Below is a small trained network, with its code and all its weights. Each question gives an input and a target symbol and asks what happens when units are switched off, that is, made to give their printed mean instead of their output.

import numpy as np


def w(rows, s, z=0):
    codes = np.array(rows[::2]) - 128.0
    scale = np.full(codes.shape[1], s)
    scale[-1] = z or s
    return codes * scale


def f(y):
    return y / 2 * (1 + np.tanh(0.7978845608 * (y + 0.044715 * y**3)))


def softmax(a):
    e = np.exp(a - a.max(-1, keepdims=True))
    return e / e.sum(-1, keepdims=True)


def log_softmax(a):
    a = a - a.max(-1, keepdims=True)
    return a - np.log(np.exp(a).sum(-1, keepdims=True))


def net(x, mask):
    ids = ['ΓΨζθλμξπτφ'.index(c) for c in x.split()]
    T = len(ids)
    res = E[ids] + P[:T]
    u = 0
    for l in range(2):
        r = res
        for j in range(3):
            rows = slice(2 * j, 2 * j + 2)
            q, k, v = (r @ M[l][rows].T for M in (Q, K, V))
            z = softmax(np.where(np.tri(T) > 0, q @ k.T / 2**0.5, -1e9)) @ v
            o = O[l][rows]
            res = res + np.where(mask[u + j], z, o[:, -1]) @ o[:, :-1]
        u += 3
        y = f(res @ A[l][:, :-1].T + A[l][:, -1])
        res = res + np.where(mask[u : u + 12], y, B[l][:, -1]) @ B[l][:, :-1]
        u += 12
    return log_softmax(res[-1] @ U[:, :-1].T + U[:, -1])


Q, K, V, O, A, B = {}, {}, {}, {}, {}, {}
E = w([
[124,144,130,84,161,152,3,43,232,141,179],'Γ',
[140,127,189,136,17,90,86,136,164,69,87],'Ψ',
[74,127,143,113,144,42,168,153,153,90,166],'ζ',
[29,127,174,194,197,167,72,177,206,117,61],'θ',
[119,117,104,17,155,97,221,175,147,182,192],'λ',
[132,130,98,94,57,101,145,233,64,157,159],'μ',
[107,141,161,33,125,184,143,170,163,141,72],'ξ',
[60,58,92,198,132,164,139,59,176,150,108],'π',
[111,244,64,124,210,176,169,143,120,81,74],'τ',
[188,54,172,121,156,192,193,110,58,80,172],'φ',
],0.016)
P = w([
[76,121,79,20,27,147,193,255,209,105,148],'0',
[177,119,102,79,195,71,167,163,114,133,46],'1',
[95,128,102,136,138,103,117,89,88,123,89],'2',
[88,121,124,91,154,113,164,87,90,143,74],'3',
[77,144,144,82,122,108,160,88,80,159,93],'4',
[62,140,138,66,107,102,181,100,99,139,94],'5',
],0.0092)
Q[0] = w([
[142,79,89,169,133,39,121,128,170,110,156],'0.h0',
[229,93,120,156,89,130,121,102,2,125,134],'0.h0',
[148,160,67,151,163,143,142,94,78,59,111],'0.h1',
[181,148,85,198,151,235,78,56,110,121,150],'0.h1',
[40,139,134,28,126,124,152,83,148,81,102],'0.h2',
[169,51,177,96,86,141,108,128,169,188,199],'0.h2',
],0.008)
K[0] = w([
[65,152,33,143,169,51,67,63,124,95,88],'0.h0',
[233,153,132,142,142,171,122,121,44,164,107],'0.h0',
[151,101,138,57,79,110,202,176,116,65,87],'0.h1',
[146,27,231,89,52,102,87,187,148,163,188],'0.h1',
[79,220,99,141,147,127,133,116,2,154,48],'0.h2',
[165,123,22,150,126,172,148,193,177,52,110],'0.h2',
],0.0062)
V[0] = w([
[97,154,119,41,196,90,145,136,148,68,125],'0.h0',
[23,85,134,143,167,75,117,99,254,129,146],'0.h0',
[119,139,142,165,81,134,127,117,173,5,135],'0.h1',
[229,127,195,116,194,93,72,86,113,127,52],'0.h1',
[173,55,148,128,111,68,147,104,108,107,217],'0.h2',
[142,39,152,110,102,131,71,156,191,189,108],'0.h2',
],0.0062)
O[0] = w([
[169,213,175,149,123,123,160,140,138,91,177,238],'0.h0',
[145,119,248,162,68,130,149,120,94,255,114,175],'0.h0',
[59,137,114,144,181,67,135,100,180,36,62,145],'0.h1',
[199,140,150,193,115,172,79,116,52,121,93,72],'0.h1',
[211,94,108,144,139,52,156,49,76,168,133,2],'0.h2',
[182,176,136,125,113,108,32,85,207,229,69,31],'0.h2',
],0.0076,0.0098)
A[0] = w([
[168,167,68,95,145,170,161,207,67,183,222,67],'0.n0',
[151,103,122,183,184,109,145,33,66,38,161,206],'0.n1',
[26,94,62,74,103,78,70,195,171,92,157,128],'0.n2',
[143,184,168,202,219,141,63,32,205,158,221,204],'0.n3',
[182,91,156,211,59,54,103,114,179,224,94,154],'0.n4',
[116,143,201,67,41,142,69,136,133,152,219,164],'0.n5',
[225,186,115,186,181,189,92,90,52,159,2,252],'0.n6',
[72,155,138,97,199,249,164,182,183,159,155,106],'0.n7',
[165,88,147,137,105,129,199,126,93,54,157,102],'0.n8',
[59,99,115,184,117,67,186,185,146,100,133,75],'0.n9',
[54,196,150,101,154,166,117,122,147,92,137,177],'0.n10',
[170,158,71,72,125,34,127,44,128,189,81,53],'0.n11',
],0.0056,0.0025)
B[0] = w([
[178,54,133,176,153,105,184,125,141,105,126,156],'0.n0',
[60,151,119,56,102,107,161,194,110,181,191,138],'0.n1',
[160,138,107,203,64,170,141,80,125,185,89,192],'0.n2',
[171,117,114,148,115,102,160,185,154,70,177,145],'0.n3',
[163,168,125,107,149,74,77,108,195,174,80,135],'0.n4',
[135,204,81,147,189,131,160,111,71,99,85,165],'0.n5',
[113,122,154,71,64,146,82,126,44,254,156,135],'0.n6',
[128,92,112,168,145,179,100,121,151,158,177,254],'0.n7',
[105,187,81,153,118,122,75,175,137,125,174,154],'0.n8',
[122,179,125,154,104,178,152,61,158,85,121,185],'0.n9',
[164,129,116,86,105,230,128,137,100,90,123,247],'0.n10',
[151,176,127,234,121,180,111,66,97,120,121,128],'0.n11',
],0.0071,0.016)
Q[1] = w([
[42,187,125,243,192,145,154,79,52,56,137],'1.h0',
[72,117,190,191,95,230,105,150,38,53,186],'1.h0',
[208,80,108,173,108,67,79,45,37,115,62],'1.h1',
[43,74,91,149,107,255,156,195,72,17,190],'1.h1',
[7,86,122,197,50,140,169,193,252,31,160],'1.h2',
[208,127,110,164,149,138,120,136,150,37,124],'1.h2',
],0.0051)
K[1] = w([
[2,206,85,106,128,119,178,115,75,156,128],'1.h0',
[58,200,67,113,124,233,194,54,132,192,111],'1.h0',
[40,50,127,181,140,47,119,105,29,104,148],'1.h1',
[100,131,45,88,19,154,225,74,184,179,95],'1.h1',
[182,230,56,172,139,146,177,130,227,124,109],'1.h2',
[151,208,160,170,230,106,140,178,99,159,42],'1.h2',
],0.0055)
V[1] = w([
[160,109,2,106,242,150,125,132,175,122,44],'1.h0',
[124,144,90,106,229,77,130,96,132,57,143],'1.h0',
[105,111,90,109,84,107,184,91,180,240,147],'1.h1',
[56,139,211,209,21,117,167,94,130,87,20],'1.h1',
[102,79,161,169,98,146,115,117,88,69,215],'1.h2',
[107,147,116,66,125,28,144,225,98,151,95],'1.h2',
],0.0057)
O[1] = w([
[37,146,2,151,119,139,203,58,86,158,52,192],'1.h0',
[128,202,93,91,44,68,63,117,184,150,156,104],'1.h0',
[55,38,94,125,240,118,141,152,213,101,149,146],'1.h1',
[207,183,68,152,165,61,214,159,184,182,62,155],'1.h1',
[84,142,86,100,202,31,50,101,140,155,218,124],'1.h2',
[117,100,173,109,121,22,158,185,44,76,37,4],'1.h2',
],0.006,0.017)
A[1] = w([
[100,78,238,76,183,168,130,149,145,77,139,253],'1.n0',
[164,161,89,86,55,76,179,99,190,227,83,107],'1.n1',
[126,101,133,162,67,206,144,181,86,47,107,124],'1.n2',
[158,25,145,124,156,89,122,198,207,25,122,203],'1.n3',
[144,49,133,43,163,54,145,86,135,137,171,141],'1.n4',
[124,93,66,182,163,128,157,169,70,44,146,115],'1.n5',
[90,132,109,2,248,118,129,117,110,212,116,155],'1.n6',
[89,135,124,100,142,166,145,139,184,203,101,125],'1.n7',
[69,155,116,153,148,184,121,130,82,61,157,95],'1.n8',
[126,77,158,107,146,127,180,111,142,204,188,86],'1.n9',
[146,105,160,163,192,59,111,199,214,91,99,149],'1.n10',
[151,128,64,79,127,163,79,173,148,213,126,185],'1.n11',
],0.0061,0.0032)
B[1] = w([
[122,131,79,165,93,106,106,151,110,128,198,165],'1.n0',
[149,136,69,79,162,146,81,93,94,74,158,146],'1.n1',
[145,120,95,60,173,137,106,100,67,121,123,210],'1.n2',
[79,165,76,114,88,138,119,215,53,177,153,138],'1.n3',
[123,99,151,117,212,145,139,60,141,243,124,129],'1.n4',
[96,126,137,133,215,63,70,98,179,184,110,177],'1.n5',
[179,115,133,126,2,141,85,137,203,146,170,145],'1.n6',
[128,104,153,163,120,138,79,143,99,101,160,204],'1.n7',
[122,131,181,71,78,108,116,118,166,189,65,250],'1.n8',
[185,89,117,73,118,183,119,99,147,156,105,133],'1.n9',
[89,131,181,120,88,152,123,176,173,165,80,136],'1.n10',
[161,104,43,194,109,114,109,152,103,55,176,168],'1.n11',
],0.0075,0.021)
U = w([
[179,93,130,107,96,177,142,190,56,83,165,155],'Γ',
[152,121,76,184,165,105,163,133,73,97,150,224],'Ψ',
[114,198,176,144,110,114,199,188,149,143,181,180],'ζ',
[222,101,160,134,185,152,217,107,126,181,160,116],'θ',
[125,126,104,73,121,88,76,164,155,136,176,93],'λ',
[110,54,149,158,100,119,131,74,182,136,105,154],'μ',
[121,142,196,64,254,166,142,101,149,127,105,18],'ξ',
[109,125,142,204,131,148,99,180,134,180,114,4],'π',
[194,188,135,151,105,136,81,97,179,116,232,124],'τ',
[124,131,136,80,43,122,119,129,143,135,69,168],'φ',
],0.0063,0.0036)

Each question gives the input, a string of symbols that net reads in full, and the target symbol t.
The units are the heads (2 rows each of Q, K, V and O) and the neurons (one row each of A and B). Each row of codes is followed by its name. A weight is (code - 128) times the scale printed after its matrix; where a second scale follows, it is the last column's (O, A, B and U).
mask holds one flag per unit, layer by layer, with each layer's heads first. A switched-off unit (its flag False) gives its mean, the last column of its rows in O or B, instead of its output. The means were averaged over made-up inputs and are rounded, as every weight is.
A unit's drop is (log p(t) with every unit on - log p(t) with that unit switched off) / (log p(t) with every unit on - log p(t) with every unit switched off).
The circuit of an input: a set's keep is (log p(t) with only the set's units on - log p(t) with every unit switched off) / (log p(t) with every unit on - log p(t) with every unit switched off). Starting from the 12 units with the biggest drops (on a tie, the unit counted first), units are removed one at a time, each time the one whose removal leaves the highest keep (on an exact tie, the one counted first), for as long as the keep stays at least 0.8.
units of the circuit, in order: the units of the circuit, biggest drop first
unit that matters most: the unit with the biggest drop
top k neurons: the k neurons with the biggest drops, biggest first
top k neurons in layer l: the k neurons of layer l with the biggest drops, biggest first
which heads matter: for each layer, one digit per head in row order, 1 if its drop is at least 0.15 and else 0, layers parted by /
input ζ ζ θ τ θ ζ, target ζ: top neuron -> [0.n2]
input θ τ ζ τ π τ, target θ: top 2 neurons -> [1.n9, 0.n5]
input Ψ ζ ζ π τ, target Ψ: which heads matter -> 110 / 111
input λ λ ζ, target ζ: which heads matter -> 101 / 101
input Ψ Γ ξ, target Γ: which heads matter -> 001 / 001
input Γ ζ Ψ, target φ: units of the circuit, in order -> [1.h2, 0.h2, 0.n7]
input λ τ τ, target ξ: which heads matter -> 001 / 000
input Γ Γ τ π ξ Ψ, target Γ: which heads matter -> 101 / 101
input μ φ Γ τ Γ θ, target μ: which heads matter -> 110 / 110
input τ τ μ τ, target τ: which heads matter -> 101 / 001
input ζ τ λ, target ζ: which heads matter -> 111 / 111
input Γ Γ ζ τ Γ, target Γ: top 2 neurons -> [1.n0, 0.n4]
input ξ ζ τ Γ, target ξ: which heads matter -> 011 / 101
input ζ ζ τ Γ, target ζ: unit that matters most -> 0.h0
input ζ ζ τ ζ φ Γ, target ζ: which heads matter -> 100 / 111
input τ τ τ Γ μ ξ, target τ: top 2 neurons in layer 0 -> [0.n7, 0.n9]
input ζ ζ Γ τ τ, target ζ: which heads matter -> 110 / 111
input φ τ Γ θ ζ Γ, target φ: which heads matter -> 111 / 110
input Γ φ Γ τ ζ, target Γ: which heads matter -> 101 / 101
input τ Ψ φ ξ τ μ, target Ψ: unit that matters most -> 0.n2
input Γ ζ μ π τ, target Γ: top 3 neurons -> [0.n5, 1.n0, 0.n6]
input λ Γ τ Ψ, target λ: which heads matter -> 010 / 010
input Ψ Γ τ τ τ Ψ, target Ψ: top 2 neurons in layer 1 -> [1.n8, 1.n1]
input λ Ψ τ Γ, target λ: which heads matter -> 011 / 011
input Ψ τ φ, target Ψ: top 4 neurons -> [1.n8, 1.n1, 0.n7, 0.n2]
input ζ ζ τ ζ Γ τ, target ζ: top 2 neurons -> [0.n2, 1.n2]
input τ ξ π, target τ: top neuron in layer 0 -> [0.n9]
input λ ζ τ, target λ: top 4 neurons in layer 1 -> [1.n0, 1.n3, 1.n5, 1.n6]
input θ τ Γ μ, target θ: top 2 neurons in layer 0 -> [0.n0, 0.n5]
input Γ φ ζ τ, target Γ: top 2 neurons -> [0.n6, 0.n5]
